Below are the code and all the weights of a small trained network. Each question names an input and a target symbol and asks about switching units off, where a switched-off unit gives its printed mean instead of its output.

import numpy as np


def w(rows, s, z=0):
    codes = np.array(rows[::2]) - 128.0
    scale = np.full(codes.shape[1], s)
    scale[-1] = z or s
    return codes * scale


def norm(h):
    return h / np.sqrt((h * h).mean(-1, keepdims=True) + 1e-5)


def f(y):
    return y / 2 * (1 + np.tanh(0.7978845608 * (y + 0.044715 * y**3)))


def softmax(a):
    e = np.exp(a - a.max(-1, keepdims=True))
    return e / e.sum(-1, keepdims=True)


def log_softmax(a):
    a = a - a.max(-1, keepdims=True)
    return a - np.log(np.exp(a).sum(-1, keepdims=True))


def net(x, mask):
    ids = ['ΓΔΘΠΨΩαβεζηλμξτφ'.index(c) for c in x.split()]
    T = len(ids)
    res = E[ids] + P[:T]
    q, k, v = (norm(res) @ M[0].T for M in (Q, K, V))
    z = softmax(np.where(np.tri(T) > 0, q @ k.T / 3**0.5, -1e9)) @ v
    res = res + np.where(mask[0], z, O[0][:, -1]) @ O[0][:, :-1]
    y = f(norm(res) @ A[0][:, :-1].T + A[0][:, -1])
    res = res + np.where(mask[1:13], y, B[0][:, -1]) @ B[0][:, :-1]
    return log_softmax(norm(res)[-1] @ U[:, :-1].T + U[:, -1])


Q, K, V, O, A, B = {}, {}, {}, {}, {}, {}
E = w([
[127,95,146,113,88],'Γ',
[176,33,99,106,101],'Δ',
[113,116,85,153,170],'Θ',
[129,132,97,150,179],'Π',
[97,178,169,174,181],'Ψ',
[132,98,114,150,175],'Ω',
[125,64,171,107,94],'α',
[159,103,182,121,138],'β',
[136,97,160,66,83],'ε',
[62,147,117,54,73],'ζ',
[133,145,117,130,214],'η',
[51,110,139,51,75],'λ',
[74,152,80,103,197],'μ',
[156,168,147,25,117],'ξ',
[2,108,151,109,144],'τ',
[179,139,212,52,194],'φ',
],0.01)
P = w([
[160,218,162,253,102],'0',
[183,78,85,102,108],'1',
[163,73,94,90,127],'2',
[118,152,163,127,133],'3',
[117,127,150,111,143],'4',
[101,97,133,74,190],'5',
],0.0053)
Q[0] = w([
[163,107,5,157,176],'head 0',
[123,115,158,125,160],'head 0',
[99,94,167,60,154],'head 0',
],0.024)
K[0] = w([
[171,179,136,249,41],'head 0',
[112,140,165,92,102],'head 0',
[97,204,186,116,136],'head 0',
],0.016)
V[0] = w([
[111,103,80,210,244],'head 0',
[213,23,228,157,170],'head 0',
[231,249,105,38,168],'head 0',
],0.013)
O[0] = w([
[134,14,196,178,176,1],'head 0',
[181,80,4,103,192,128],'head 0',
[202,237,241,65,178,179],'head 0',
],0.011,0.0082)
A[0] = w([
[142,83,247,75,84,100],'neuron 0',
[244,131,145,145,196,84],'neuron 1',
[183,112,125,139,194,220],'neuron 2',
[18,84,126,190,62,163],'neuron 3',
[164,197,166,96,128,145],'neuron 4',
[25,72,50,200,141,1],'neuron 5',
[187,62,141,26,128,138],'neuron 6',
[131,164,227,65,175,149],'neuron 7',
[108,136,240,180,185,35],'neuron 8',
[99,193,170,96,59,61],'neuron 9',
[139,79,126,174,195,71],'neuron 10',
[125,211,73,173,168,116],'neuron 11',
],0.012,0.0022)
B[0] = w([
[233,185,132,113,79,174],'neuron 0',
[36,98,141,143,181,199],'neuron 1',
[53,129,98,175,139,185],'neuron 2',
[100,68,105,8,144,208],'neuron 3',
[136,66,163,94,170,243],'neuron 4',
[190,126,237,142,136,185],'neuron 5',
[116,193,47,130,139,178],'neuron 6',
[182,100,143,126,221,236],'neuron 7',
[158,175,54,116,47,169],'neuron 8',
[65,117,130,223,125,255],'neuron 9',
[123,177,130,189,86,166],'neuron 10',
[137,130,112,44,83,182],'neuron 11',
],0.019,0.0075)
U = w([
[179,91,139,78,102,31],'Γ',
[158,93,82,163,149,109],'Δ',
[180,71,161,170,49,162],'Θ',
[158,166,104,199,111,124],'Π',
[149,175,97,186,96,103],'Ψ',
[108,62,146,207,175,181],'Ω',
[175,50,60,120,116,107],'α',
[86,122,40,153,183,3],'β',
[145,203,44,44,107,110],'ε',
[96,206,229,150,83,99],'ζ',
[144,173,107,168,182,249],'η',
[19,106,112,118,78,213],'λ',
[225,169,172,110,75,73],'μ',
[155,203,206,75,181,109],'ξ',
[118,24,200,69,141,109],'τ',
[111,109,118,86,251,197],'φ',
],0.011,0.0017)

Each question gives the input, a string of symbols that net reads in full, and the target symbol t.
The units are the heads (3 rows each of Q, K, V and O) and the neurons (one row each of A and B). Each row of codes is followed by its name. A weight is (code - 128) times the scale printed after its matrix; where a second scale follows, it is the last column's (O, A, B and U).
mask holds one flag per unit, heads first, then neurons. A switched-off unit (its flag False) gives its mean, the last column of its rows in O or B, instead of its output. The means were averaged over made-up inputs and are rounded, as every weight is.
A unit's drop is (log p(t) with every unit on - log p(t) with that unit switched off) / (log p(t) with every unit on - log p(t) with every unit switched off).
The circuit of an input: a set's keep is (log p(t) with only the set's units on - log p(t) with every unit switched off) / (log p(t) with every unit on - log p(t) with every unit switched off). Starting from the 12 units with the biggest drops (on a tie, the unit counted first), units are removed one at a time, each time the one whose removal leaves the highest keep (on an exact tie, the one counted first), for as long as the keep stays at least 0.8.
units of the circuit, in order: the units of the circuit, biggest drop first
unit that matters most: the unit with the biggest drop
top k neurons: the k neurons with the biggest drops, biggest first
drop when u is switched off: that unit's drop, to one decimal
input α λ η τ ε, target τ: units of the circuit, in order	[head 0; neuron 3; neuron 5]
input τ Θ φ λ Ω, target τ: unit that matters most	neuron 3
input ζ λ ε, target λ: top 2 neurons	[neuron 9; neuron 5]
input Ψ Θ μ ε, target μ: units of the circuit, in order	[head 0; neuron 0]
input τ ε λ ε Ω Θ, target τ: top 2 neurons	[neuron 3; neuron 5]
input Ω ξ ξ λ Ω Γ, target λ: top 2 neurons	[neuron 9; neuron 5]
input ζ β ε Γ ε β, target ε: units of the circuit, in order	[head 0; neuron 7]
input ε ζ μ ζ β ε, target ζ: top 2 neurons	[neuron 9; neuron 3]
input λ ζ Ψ, target λ: units of the circuit, in order	[head 0; neuron 5]
input Ω ε α μ Ψ Θ, target Ω: top 2 neurons	[neuron 5; neuron 10]
input λ Γ λ λ η, target λ: drop when neuron 2 is switched off	0.0
input ε φ λ ξ Δ λ, target ξ: drop when neuron 9 is switched off	0.0
input ε ε ξ α β Π, target ε: drop when head 0 is switched off	1.1
input β ε τ ζ ε Ω, target β: unit that matters most	head 0
